In the rows, zero is written as 128.
Each row of numbers stands for one object and depends on some of the facts below. Use the named rows to name the rest.

Named rows:
q228: [133 124 121 127  98 140 136 126 114  86 108  96  88 130 146 139 105 127
 155 132 116 157 128 151 126 152]
q355: [130 143 135 142 147 128 114 133 137 165 137 131 156 132 160 138 148 105
 150 109 127 109 116 106 128 113]
q244: [144 100 180 145  91  87 139 140 105 139 148 128 122 134 110  96 117 129
 112 114 133 123 100 132 162 108]
q41: [ 37 165 139  50 108 152 131  82 151 111 145 131 118 125  58 190 129 157
  52 160  99 131 159  86 127 191]
q918: [119 121 112 110 124 131 116 125 113  87 120 104 119 142 154 124 118 128
 121 114 133 171 146 138 112 150]
q218: [133 107 120 126 132 128 140 117 107 102 121 138  97 128 118 135 115 131
 141 145 125 183 117 142 124 144]
q245: [184 110 168 143 102 120 208 147 104 151  70 182 115 123  74  75 104 180
  85 174  75  52  93 134 149 125]
q881: [136 122 130 112 121 138 123  87 132 123  94 133 128 123 138 124  94 141
 132 134 114 167 138 127 122 148]
q110: [137 124 115 117 114 132 128 117 109 102 124 116 121 136 146 128 102 131
 128 127 131 172 131 134 114 148]
q191: [128 145 140 151 135 122 117 129 122 153 137 137 149 119 157 139 147 109
 152 112 130 116 109 122 144 124]
q289: [131 126 118 112 120 135 126 121 108 101 128 119 120 137 149 133 106 129
 120 116 132 176 132 132 113 146]
q32: [115 118 101 113 152 139 144 118 144 103 106 131  90 127  93 150 130 153
 134 163 115 139 137 137 107 135]
q121: [132 122 116 114 127 138 116 116 118 106 118 111 123 139 152 124 109 128
 122 122 129 166 140 129 113 143]
q339: [147 111 128 142 108  74 122 137 133 128 182  74 180 130  61  67 147 141
 111 152 130  51 141 106 123 124]
q435: [ 99 145 125 138 174 129 119 139 158 158 141 138 146 125 112 151 176 122
 148 139 131  83 131 106 125 111]
q989: [133 121 113 114 130 133 121 124 120 118 133 120 129 148 142 142 104 123
 116 118 139 170 146 127 102 138]
q947: [115 129 146 146 172 127 112 127 147 176 138 150 146 134 144 154 159 108
 156 112 136 126 111 105 129 103]
q724: [126 115 115 108 158 136 111 115 134 129 143 117 136 160 132 147 108 123
 116 116 136 175 150 112  86 125]
q996: [120 123 114 109 124 137 123 131 115  86 112 105 106 144 158 124 118 121
 119 112 132 175 146 136 120 143]
q320: [128 121 124 113 125 130 120 106 126 109 104 123 117 135 140 125 107 127
 122 125 128 170 141 135 123 143]

Facts:
q849 γ: q100, q752, q996, q978
q126 γ: q996, q289, q648, q508, q636, q350, q647, q793
q342 γ: q387, q911
q945 γ: q902, q396, q785, q184, q687, q939
q640 γ: q724, q695, q355
q96 γ: q184, q464
q455 γ: q817, q333, q918, q636, q298
q451 γ: q844, q305, q260, q39, q726
q920 γ: q844, q305, q281, q832, q532, q367, q354, q881
q970 γ: q67, q467, q340
q154 γ: q399, q354, q588, q579
q781 γ: q939, q532, q917
q985 γ: q596, q246, q249, q228, q156
q150 γ: q448, q432, q257, q665
q287 γ: q743, q367, q695
q741 γ: q456, q71
q145 γ: q121, q731, q333, q791, q156, q507, q449
q266 γ: q595, q935
q734 γ: q5, q246
q32 γ: q74, q628
q941 γ: q128, q423, q927, q470, q946, q98, q620
q245 γ: q399, q832, q29
q634 γ: q942, q964, q304, q395, q671
q93 γ: q464, q246
q146 γ: q978, q836
q697 γ: q304, q709
q517 γ: q467
q300 γ: q259, q973, q947, q395
q876 γ: q817, q260, q153, q620
q842 γ: q466, q614
q151 γ: q595, q113, q588
q263 γ: q220, q832, q569, q917, q249, q162, q309, q881
q345 γ: q467, q399
q197 γ: q841, q905, q355
q723 γ: q731, q281, q456, q726
q931 γ: q752, q444, q153
q317 γ: q368
q248 γ: q563, q235, q939, q803, q318, q437, q989
q998 γ: q100, q204, q771
q815 γ: q100, q387, q564, q707, q648, q918, q771
q520 γ: q532, q448, q147, q546, q39, q463
q489 γ: q844, q927, q470, q320, q690, q395, q655, q79, q881
q9 γ: q902, q709
q60 γ: q115, q188, q448, q78
q36 γ: q387, q286, q31, q946, q620
q171 γ: q659, q700, q791, q340, q989
q343 γ: q13, q935, q309
q131 γ: q659, q91, q121, q393, q532, q320, q771
q438 γ: q344, q636, q437, q420, q463
q500 γ: q368, q71, q29
q422 γ: q385, q709
q899 γ: q348, q470, q508, q110, q228, q579
q940 γ: q518, q220, q367, q973
q774 γ: q964, q366, q924, q946
q982 γ: q385, q54, q773, q946
q578 γ: q518, q91, q65, q395, q529
q908 γ: q432, q765
q474 γ: q785, q595, q318, q709, q58
q205 γ: q65, q463, q614, q793
q705 γ: q724, q942, q235, q464, q947, q153
q117 γ: q704, q218, q54
q981 γ: q218, q246, q628, q395, q924
q435 γ: q366, q191, q546, q947, q49, q892, q78
q139 γ: q814, q91, q467, q166, q162, q653
q494 γ: q700, q415, q546, q244, q420
q436 γ: q204, q216, q228
q915 γ: q497, q415, q773, q653, q463
q19 γ: q704, q352
q231 γ: q463
q339 γ: q731, q530, q765, q620
q41 γ: q367, q463
[q752, q309, q96, q449, q387, q844, q432, q970, q985, q423, q162, q145, q153, q687, q67, q266, q257, q456, q93, q146, q74, q653, q518, q743, q304, q340, q842, q420, q151, q368, q263, q345, q197, q5, q931, q204, q595, q355, q695, q248, q892, q563, q947, q444, q188, q191, q636, q924, q489, q917, q385, q628, q344, q466, q305, q939, q171, q91, q709, q532, q765, q422, q393, q899, q940, q774, q578, q49, q470, q367, q435, q333, q508, q139, q704, q771, q530] φ madaplu
[q849, q126, q945, q640, q655, q455, q399, q451, q289, q920, q259, q832, q154, q902, q50, q781, q946, q58, q150, q287, q741, q184, q731, q793, q110, q32, q989, q941, q497, q128, q634, q564, q697, q517, q911, q228, q366, q29, q218, q354, q614, q942, q723, q836, q918, q785, q448, q998, q665, q71, q815, q529, q260, q847, q246, q996, q39, q100, q881, q700, q803, q9, q569, q156, q60, q726, q343, q350, q438, q147, q500, q318, q973, q320, q463, q79, q579, q467, q927, q982, q507, q115, q396, q908, q474, q121, q724, q205, q54, q348, q117, q981, q464, q841, q220, q588, q352, q65, q814, q437, q494, q436, q78, q659, q19, q817, q964, q113, q41, q415] φ rogal
[q342, q13, q671, q286, q648, q734, q647, q245, q249, q395, q298, q216, q300, q876, q281, q317, q31, q520, q235, q36, q166, q131, q905, q707, q98, q978, q596, q935, q705, q244, q620, q915, q546, q231, q791, q339, q773, q690] φ plakal

Which object is each row?
No name comes twice in this set of rows, the named rows included.
[ 96 125 128  77 157 159 118  74 182 133  86 142 134 130  88 138 117 161
 100 150 106 135 175 101 108 135] -> q287
[138 155 156 143 125 155 139 100 181 171  77 143 139  90 129 132 132 145
 173 154  88  48 132 121 147 116] -> q263
[117 166 117 140 151 151 113 143 176 168 154 116 153 124 132 156 146 116
 140 119 139  66 151 112 112  92] -> q248
[113 117 124 105 131 128 123 118 111 103 120 137 108 136 129 139 120 133
 114 129 129 185 130 133 125 149] -> q65
[162 171 134 154  67 156 125 133 144 149 145 117 150  67 173 118  99 113
 169 110 142  78 114 164 148 103] -> q595
[114 138 146 195 186 153 148 150 190 184 184  92  77 139  80 244 156 119
 240 148  95  40 112 106  81  74] -> q93
[129 112 110 113 134 119 126 119 112 105 131 129 124 137 125 126 120 125
 118 131 140 179 124 133 116 146] -> q366
[ 84 123  95  89 154 150 117 151 143  49  74  80  89 158 161 121 164 125
 117 111 120 131 197 141 109 133] -> q849
[158 135 118 124  93 146 136 114 117 107 116 110 129 115 146 124  73 137
 130 134 121 154 133 150 118 146] -> q588
[ 41 167 140  73  67 134 132 117  88 100 203 108 109 139  90 205 119 131
  47 134 111 174 122  99 138 209] -> q463
[120 122  65 112 132  95 103 106 139  80 141  96 150 107  71  99 150 142
 134 180 144 128 163 131 118 172] -> q941
[108 134 103 149 161 101 125 129 147 132 131 153 132  89  79 125 198 125
 164 167 141  85 113 134 153 131] -> q774
[136 150 125 142 145 127 151 148  96 150 134 156 154 135 163 107 141 125
 153 118 113 102  85 116 131 124] -> q456

The same objects again, as new rows of numbers:
Named rows:
q849: [146 104 172  97 143 151 146 122 124 188 151 125 112 107 107 211 145  78
 122 135 127 154 124 123 142  58 120 158  88 135 232 159 143 135  81 150
 118 110 145 118 165 154 168 140 125  78 192 157]
q422: [138 130 148 180 176  96 113 112 121 150 126 124 134 129  71 167 139 149
 145 147 125 145 120 163 172 167 126 168 125 131  84 127 178 123  69 100
 139 151 129 107 101  26 158 132 111 123  88 100]
q150: [126 139 176 107 108 113 157 134 112 144 111 124 106 154 171 208 141 149
 148 119 201 197 183 118 104 128 110 137  72 151 175 138 144 144  97 136
 126 130 121 144 200 118 195 113 146 136 195 139]
q171: [137 142 144 187 146 137 109 143 109 157 150  90 121 112 110 161 114 145
 139 153 185 135  77 193 140 171 165 140  92  89 165 129 175 120  69 158
 189 148  97 132  98  78 192 116  91 170 147  90]
q640: [145 147 156  97  96 131 164  89 129 114 155 126 122 111 106 127 159 122
 111 138 158 176 170 125 149  58  88 140  85  94 221 158 134 146  85 190
 138 121 177 107 119  85 155  75 123 120 185 156]
q920: [162 196 167  92  95 125 145 136 145 107 167 169 127 148 111 193 174 148
 146 137 206 161 147 178 122  66 119 141  60 136 140 206 126 114  92 190
 119 125 135 120 133 126 183 114 145 169 197 144]
q318: [104 140 111 105  84 155  80 118 180 115 132 112 130 150 109 115  69 116
 151 127 132 161 158  68 120 124 122 157 171 137 136 140 131 111  90 133
  69 126 116 105 121  98 100 109 113 106  94 123]
q902: [ 98 137 118 110  86 142  96 106 178 110 124 130 135 164 106 110  65 113
 151 129 120 160 165  64 123 125 107 162 168 154 141 141 134 119  97 112
  70 109 127  96 116 106  95 114 126  90  94 132]
q546: [131  96 154 140 105 126 149 121 154 111  86 107 142  96 184 115 124 159
 114 158 109 120 195 108 108 193 157  85 192  85 106  57 123 110 189  91
 127 142 102 170 145 175 121 102 127 138 125 116]
q791: [ 96  91 130 199  83 165 112 124 154 101 113 101 109 100 160 120 103 123
 119 168 116  69 125 142 125 149 163 119 163  87 117  81 120 115 169 122
 135 132  93 153 124 185 118 139  88 139 143  65]
q115: [112 128 139  85 100 110 153 136 116 133 106 124 136 161 172 125 115 153
 134  98 149 174 190  64  70 153 109 121 125 146 147 109 118 148 150  97
 105 119 124 150 188 135 130 104 152 139 141 150]
q31: [114  68 168 181 121 127 124 109 154  95  84 121 112  92 135 170 149 136
 111 178  94  69 146 147 182 143 114 125 155 146  63 103 145 121 179  88
 102 146 135 148 137 183 113 131 110  95 131  97]
q793: [122 109 110  29 130 141 122 151 134 164 143 120 145 106 127 142 138  91
 120 122  87 130 142  66 101  90 134 128 154 131 166 115 101 120 147 128
  95 136 129 149 138 176 118 133 150  77 132 163]
q726: [ 99 152 115  92  84 121 111 137 114  79 117 139 118 139 171 118 119 113
 135  98 165 134 134 133 105 108  95 126 127 154 126 140  92 136 168 165
 108 128 130 116 155 168 108 110 141 127 130 136]
q355: [128 131 104 164 153 103 119 106  72 102 136 102 134 111 114  51 132 129
  79 118 105 135 114 139 142 160 107 104 157  87 169  80 109 177 146 150
 175 120 152  96  80  85  76  90 119 101  91 146]
q978: [130  76 158 166 132 151 127 113 149 144 113 122 102  97 146 152 128 108
  79 174  43  88 140 113 145 126 127 110 179 100 153  73 109 135 163 114
 113 122 126 131 128 189  90 156 107  68 143 126]
q286: [119  61 170 169 125 130 133 109 146  93  73 117 114 104 143 164 156 127
 111 169 100  74 145 156 173 142 112 142 155 141  68 116 140 120 178  88
 112 146 130 138 149 181 114 146 109  93 123  96]
q973: [131 142  99  56 100 129 148 121 150 101 129 130 148 128 137  64 143 123
 132 107 127 134 157  88 119  99 122 120 140 119 125 142  92 121 155 142
 118 104 160 143 125 135 104 100 160 149 123 146]
q98: [131 103 164 163 135 124 144 108 164  72  90 130 106 102 139 161 149 142
 121 169  95  67 148 156 169 133 119 124 165 138  32 128 135 109 186  87
 122 134 130 140 141 187 103 142 119 117 128  97]
q614: [123 129 102  26 119 135 127 145 142 155 142 132 154 120 127 127 140  99
 122 129 114 152 159  77  98 112 131 127 152 127 162 109 100 115 147 128
  98 147 127 145 127 158 119 121 160  99 133 162]

Rows to name:
No name comes twice in this set of rows, the named rows included.
[147 170 149 103  94 153 132 140 165 124 154 145 129 137 113 171 110 134
 158 129 179 165 150 137 117  85 135 150  92 126 151 174 139 106  75 153
 119 114 120 107 124 120 181 109 119 165 169 135] -> q781
[112 133 107 169 160 112  75 119 135 117 117 123 141 145 104  83  82 139
 141 125  90 128 116 120 158 192 126 137 190 141  64  98 125 128 113  97
 112 137 118  90  78  52  76 129 119  94  29 114] -> q709
[176 149 165 179 195 120 149 153  99 176 156 156 124 143  99 186 146 148
 138 122 129 124  61 179 166 109 156 137  83 129 108 159 152 129  74 115
 178 104 117 104 131 112 171 184 124 156 152 141] -> q899
[138  96 150 188 128 167 159 110 160 134 113 137 100 134 156 130 140 125
 110 153  63  76 123 128 138 107 158  98 163 115 129  98 112 124 139  92
 131  90 114 154 138 195 108 183 114 114 161 120] -> q216
[156 159 162 207 114 115 150  98 175 102 154 197 130 146 132 176 204 172
 103 195 130 101 153 195 138 113 137  94 112  99 119  94 136 125 105 158
 124 119 111 138 120 151 154 165 110 154 199  98] -> q245
[149 124 151  95 108 131 180  91 148 124 125 118 128 120  84 150 145 132
 154 147 160 160 156 116 157  61 110 164  82 131 129 202 171 117  87 118
 134 106 170 127 140  79 180  99 133 163 163 138] -> q634
[157 120 173 143 128 124 149 115 176 133 128 130 157  79 146 189 166 156
 108 191 131 132 184 147 132 150 162 108 168  72 119  87 131  94 149 117
 135 147 115 170 112 166 165 129 122 128 176 113] -> q231
[ 87  87  70  85 114 134 172 105 144 118 111 120 139 151 113  81 143 112
 145 117 122 104 131  66 130  95 103 146 104 166 102 143 140 125 134  79
  98 115 158 172 135 107 119 128 156 127 124 113] -> q218
[112  82 162 180 105 130 116 127 141  62  80 105 101 101 165 143 123 129
 108 154 106  72 148 151 164 156 106 122 182 146  61 111 117 129 227 106
 114 135 123 135 155 207  84 138 117  89 115 103] -> q620
[128 102 144  93 123 123 167 108 144 152 113 139 147 121  77 207 183 125
 160 168 178 141 156 128 156  95 105 184  73 170 114 168 187  98  83 116
 110 160 155 157 147  87 186 118 137 116 147 105] -> q982
[115  81 106 143 190 111  82 158  74 131 105 102 108 108 131 135 105 103
 107 107  98  82  70 148 156 178 117 138 139 153  88 117 129 137 162 125
 139 144 125 111 116 137  88 150 131  71  69 130] -> q387
[117 127  79 119 164 103  98 154 103 150 137 113 173 106 122  92 150 146
 117 136 131 115  94 147 114 191 157 105 147 109  85  69 122 109 154 141
 147 173 112 150  83  98 126 131 143 136  70 110] -> q653
[130 107 142 189 101 125 156  62 148  87 124 117 119  96 141  92 166 139
  71 185  81 114 177 126 154 133 106  86 164  80 167  68 110 152 154 139
 129 111 143 119 106 152  89 100  99  90 156 126] -> q905
[127 134 143 227 105 104 155  92 153  94 127 182 114 143 140 177 202 167
  82 200 114 114 162 174 131 125 121  89 122 114 143  70 135 151 114 144
 119 130 115 140 115 145 133 161 108 116 192  91] -> q317
[ 83 129 101 113  77 144  95 140 110  91 110 117 108 139 163 138  96 104
 141  87 160 120 123 119  98 126  95 127 117 159 137 146  96 151 174 160
 111 133 118 120 169 174 100 119 122 118 134 122] -> q731

